Below is a small trained network, with its code and all its weights. Each question gives an input and a class and asks what happens when units are switched off, that is, made to give their printed mean instead of their output.

import numpy as np


def w(rows, s, z=0):
    codes = np.array(rows[::2]) - 128.0
    scale = np.full(codes.shape[1], s)
    scale[-1] = z or s
    return codes * scale


def f(y):
    return np.maximum(y, 0)


def log_softmax(a):
    a = a - a.max(-1, keepdims=True)
    return a - np.log(np.exp(a).sum(-1, keepdims=True))


def net(x, mask):
    res = np.array(x, float).reshape(1, 4) / 4 @ E
    y = f(res @ A[0][:, :-1].T + A[0][:, -1])
    res = res + np.where(mask, y, B[0][:, -1]) @ B[0][:, :-1]
    return log_softmax(res[-1] @ U[:, :-1].T + U[:, -1])


A, B = {}, {}
E = w([
[91,170,45,167,17],'x0',
[153,17,42,117,155],'x1',
[173,118,135,10,72],'x2',
[126,126,129,128,127],'x3',
],0.014)
A[0] = w([
[114,159,127,124,121,86],'neuron 0',
[112,198,182,115,123,173],'neuron 1',
[193,119,126,142,133,82],'neuron 2',
[109,176,130,177,114,136],'neuron 3',
[150,152,127,36,74,42],'neuron 4',
[138,94,134,47,160,111],'neuron 5',
[127,137,40,123,52,11],'neuron 6',
[118,127,232,115,248,64],'neuron 7',
[96,129,85,137,64,127],'neuron 8',
[82,155,130,140,102,147],'neuron 9',
[117,164,101,100,129,91],'neuron 10',
[163,72,135,93,145,135],'neuron 11',
[153,136,135,34,73,129],'neuron 12',
[174,140,141,83,73,60],'neuron 13',
[98,182,106,190,135,131],'neuron 14',
[86,92,118,195,194,58],'neuron 15',
[135,43,37,159,138,6],'neuron 16',
[80,183,150,186,97,147],'neuron 17',
[159,96,204,140,170,167],'neuron 18',
[91,113,103,179,204,59],'neuron 19',
[171,95,130,64,147,118],'neuron 20',
[106,184,129,171,108,128],'neuron 21',
[132,71,109,58,149,107],'neuron 22',
[124,198,215,97,112,64],'neuron 23',
[57,150,127,184,102,121],'neuron 24',
[127,129,108,201,185,147],'neuron 25',
[153,132,165,79,148,72],'neuron 26',
[141,193,182,121,132,150],'neuron 27',
[113,87,84,158,158,119],'neuron 28',
[120,139,94,137,87,144],'neuron 29',
],0.016)
B[0] = w([
[126,135,123,144,144,139],'neuron 0',
[77,111,149,158,97,230],'neuron 1',
[137,160,132,125,135,135],'neuron 2',
[140,136,144,149,164,189],'neuron 3',
[54,68,190,197,96,184],'neuron 4',
[171,183,117,138,164,191],'neuron 5',
[157,84,31,23,42,191],'neuron 6',
[54,71,177,179,76,252],'neuron 7',
[81,119,179,137,100,202],'neuron 8',
[161,147,127,146,158,179],'neuron 9',
[122,109,140,118,111,138],'neuron 10',
[173,174,99,130,146,191],'neuron 11',
[128,111,104,68,96,216],'neuron 12',
[57,89,165,195,104,166],'neuron 13',
[141,146,155,165,155,196],'neuron 14',
[162,133,79,59,83,182],'neuron 15',
[78,75,206,167,77,194],'neuron 16',
[146,164,127,180,189,217],'neuron 17',
[122,103,85,85,69,226],'neuron 18',
[139,129,101,74,112,175],'neuron 19',
[174,171,108,132,193,191],'neuron 20',
[150,145,132,167,152,190],'neuron 21',
[161,161,113,110,179,190],'neuron 22',
[195,100,30,8,56,210],'neuron 23',
[155,139,159,171,154,193],'neuron 24',
[93,67,128,109,63,204],'neuron 25',
[142,142,110,125,162,164],'neuron 26',
[100,79,153,119,89,214],'neuron 27',
[84,94,135,103,76,181],'neuron 28',
[119,121,145,157,130,186],'neuron 29',
],0.015,0.02)
U = w([
[72,117,178,165,117,2],'0',
[143,127,59,48,116,255],'1',
[193,203,126,150,251,160],'2',
],0.019,0.0024)

Each question gives the input, the list of numbers given to net, and the class t.
The units are the neurons (one row each of A and B). Each row of codes is followed by its name. A weight is (code - 128) times the scale printed after its matrix; where a second scale follows, it is the last column's (A, B and U).
mask holds one flag per neuron, in row order. A switched-off neuron (its flag False) gives its mean, the last column of its row in B, instead of its output. The means were averaged over made-up inputs and are rounded, as every weight is.
A unit's drop is (log p(t) with every unit on - log p(t) with that unit switched off) / (log p(t) with every unit on - log p(t) with every unit switched off).
unit that matters most: the unit with the biggest drop
k most important neurons: the k neurons with the biggest drops, biggest first
drop of u: that unit's drop, to one decimal
input [0,-7,1,4], class 1: 2 most important neurons	[neuron 23; neuron 7]
input [5,8,0,-2], class 0: 2 most important neurons	[neuron 16; neuron 23]
input [-1,-8,7,-5], class 1: unit that matters most	neuron 23
input [4,-1,7,6], class 0: 3 most important neurons	[neuron 4; neuron 13; neuron 23]
input [8,8,-3,1], class 0: 2 most important neurons	[neuron 16; neuron 23]
input [2,8,0,7], class 0: 2 most important neurons	[neuron 16; neuron 23]
input [0,-4,4,4], class 1: 2 most important neurons	[neuron 23; neuron 7]
input [-8,1,4,-3], class 2: 3 most important neurons	[neuron 20; neuron 5; neuron 6]
input [5,-4,6,4], class 0: 2 most important neurons	[neuron 4; neuron 13]
input [-6,4,0,6], class 1: 2 most important neurons	[neuron 18; neuron 17]
input [-8,6,-7,-3], class 1: drop of neuron 15	1.2
input [-3,7,-7,-4], class 1: drop of neuron 15	1.7
input [-2,1,-4,8], class 1: drop of neuron 15	0.3
input [1,-6,-6,-1], class 2: unit that matters most	neuron 17
